Here is a tiny trained network, its code and every weight. The questions are about switching its units off for an input and a class, where a switched-off unit gives its printed mean instead of its output.

import numpy as np


def w(rows, s, z=0):
    codes = np.array(rows[::2]) - 128.0
    scale = np.full(codes.shape[1], s)
    scale[-1] = z or s
    return codes * scale


def f(y):
    return np.maximum(y, 0)


def log_softmax(a):
    a = a - a.max(-1, keepdims=True)
    return a - np.log(np.exp(a).sum(-1, keepdims=True))


def net(x, mask):
    res = np.array(x, float).reshape(1, 6) / 4 @ E
    y = f(res @ A[0][:, :-1].T + A[0][:, -1])
    res = res + np.where(mask, y, B[0][:, -1]) @ B[0][:, :-1]
    return log_softmax(res[-1] @ U[:, :-1].T + U[:, -1])


A, B = {}, {}
E = w([
[127,128,128,128,128,128,128,128],'x0',
[128,128,128,128,128,128,128,128],'x1',
[131,125,247,129,123,132,129,127],'x2',
[134,136,125,125,125,126,239,133],'x3',
[128,128,128,128,128,127,128,128],'x4',
[126,115,124,133,118,124,125,240],'x5',
],0.014)
A[0] = w([
[127,130,158,120,122,128,163,130,71],'n1',
[128,129,141,127,144,123,119,113,153],'n2',
[128,130,129,125,129,124,123,124,136],'n3',
[120,117,91,127,124,126,92,123,182],'n4',
[126,126,144,134,125,127,116,86,209],'n5',
[129,127,145,126,117,139,104,166,103],'n6',
[121,121,141,127,116,131,123,141,106],'n7',
[133,126,129,130,132,121,122,250,140],'n8',
[125,130,129,131,131,122,132,131,116],'n9',
[128,124,146,126,113,137,99,173,99],'n10',
[128,135,206,135,121,130,55,127,124],'n11',
[128,125,109,124,109,116,149,182,96],'n12',
[127,122,138,123,138,123,116,111,151],'n13',
[124,121,107,135,127,127,145,205,114],'n14',
[131,122,173,131,123,126,184,129,51],'n15',
[133,129,117,127,127,129,137,119,145],'n16',
[127,128,137,129,120,129,123,139,111],'n17',
[120,134,136,131,121,129,123,50,255],'n18',
[126,123,176,130,126,128,187,130,48],'n19',
[126,122,178,120,122,117,187,129,49],'n20',
[134,136,49,139,138,126,218,130,129],'n21',
[127,128,121,129,120,125,138,147,109],'n22',
[134,126,92,113,131,132,174,83,167],'n23',
[122,130,97,131,99,143,141,92,184],'n24',
[127,129,121,124,122,120,133,158,116],'n25',
[114,134,92,126,117,133,151,195,105],'n26',
[127,123,139,126,133,120,114,100,172],'n27',
[127,120,169,123,123,124,90,126,127],'n28',
[125,125,67,128,128,126,70,123,199],'n29',
[126,122,96,129,121,124,96,124,175],'n30',
[123,126,68,125,131,125,68,124,201],'n31',
],0.016,0.004)
B[0] = w([
[131,169,122,153,126,158,130,142,167],'n1',
[123,122,128,110,134,146,125,111,155],'n2',
[127,128,128,121,130,135,128,126,136],'n3',
[133,180,132,152,121,155,144,139,191],'n4',
[121,136,131,87,146,166,118,85,191],'n5',
[129,86,120,155,152,87,135,159,166],'n6',
[120,115,124,141,136,110,124,142,143],'n7',
[83,4,144,209,130,183,95,209,248],'n8',
[127,129,129,127,123,132,125,129,131],'n9',
[123,81,120,161,156,77,138,162,174],'n10',
[112,9,130,80,162,101,93,104,225],'n11',
[140,95,131,98,79,176,127,107,186],'n12',
[123,122,128,110,131,148,125,112,155],'n13',
[144,86,132,97,53,195,139,110,209],'n14',
[133,196,122,164,126,174,138,147,189],'n15',
[128,132,134,129,134,105,123,128,147],'n16',
[128,114,126,133,138,117,131,141,139],'n17',
[151,180,117,53,145,164,135,44,235],'n18',
[132,201,117,169,125,175,136,147,193],'n19',
[135,202,122,166,127,180,140,147,194],'n20',
[134,73,129,55,89,22,114,88,243],'n21',
[128,118,129,117,109,145,125,119,148],'n22',
[133,141,129,128,159,27,125,132,203],'n23',
[126,153,133,134,153,66,125,134,181],'n24',
[135,111,128,115,102,154,133,124,158],'n25',
[132,91,120,86,48,178,133,97,205],'n26',
[127,130,136,99,133,156,120,105,170],'n27',
[117,65,125,103,146,118,109,111,179],'n28',
[135,208,132,169,119,178,150,147,227],'n29',
[132,169,127,145,126,154,145,140,182],'n30',
[133,208,133,171,119,178,151,147,228],'n31',
],0.029,0.013)
U = w([
[155,233,118,153,186,155,165,112,247],'0',
[128,66,132,48,100,142,105,75,151],'1',
[124,153,126,220,105,177,167,202,32],'2',
[91,55,139,144,162,67,95,163,23],'3',
[143,129,110,94,151,2,138,105,155],'4',
],0.0064,0.0013)

Each question gives the input, the list of numbers given to net, and the class t.
The units are the neurons (one row each of A and B). Each row of codes is followed by its name. A weight is (code - 128) times the scale printed after its matrix; where a second scale follows, it is the last column's (A, B and U).
mask holds one flag per neuron, in row order. A switched-off neuron (its flag False) gives its mean, the last column of its row in B, instead of its output. The means were averaged over made-up inputs and are rounded, as every weight is.
A unit's drop is (log p(t) with every unit on - log p(t) with that unit switched off) / (log p(t) with every unit on - log p(t) with every unit switched off).
unit that matters most: the unit with the biggest drop
k most important neurons: the k neurons with the biggest drops, biggest first
drop when u is switched off: that unit's drop, to one decimal
input [-8,6,-1,-1,-5,1], class 2: unit that matters most -> n18
input [7,-8,7,1,-2,1], class 2: 4 most important neurons -> n21, n20, n19, n15
input [0,-8,0,0,0,3], class 2: 3 most important neurons -> n21, n11, n18
input [-2,-3,1,-8,-1,8], class 3: 2 most important neurons -> n11, n10
input [4,3,1,3,5,1], class 2: 2 most important neurons -> n11, n18
input [6,1,0,6,6,-5], class 4: 2 most important neurons -> n21, n23
input [-2,7,-2,0,-7,3], class 2: 2 most important neurons -> n11, n18
input [4,4,1,2,-7,0], class 0: 3 most important neurons -> n8, n11, n21
input [-6,1,0,6,1,-5], class 4: 2 most important neurons -> n21, n23
input [-7,0,-7,2,-5,-6], class 4: drop when n21 is switched off -> 0.7
input [6,-4,4,0,8,4], class 3: drop when n11 is switched off -> 0.1
input [6,8,5,0,8,4], class 3: drop when n31 is switched off -> 0.2
input [-8,-1,4,1,4,-6], class 0: drop when n21 is switched off -> 0.7
input [-4,-4,-7,-1,-2,-1], class 0: most important neuron -> n8
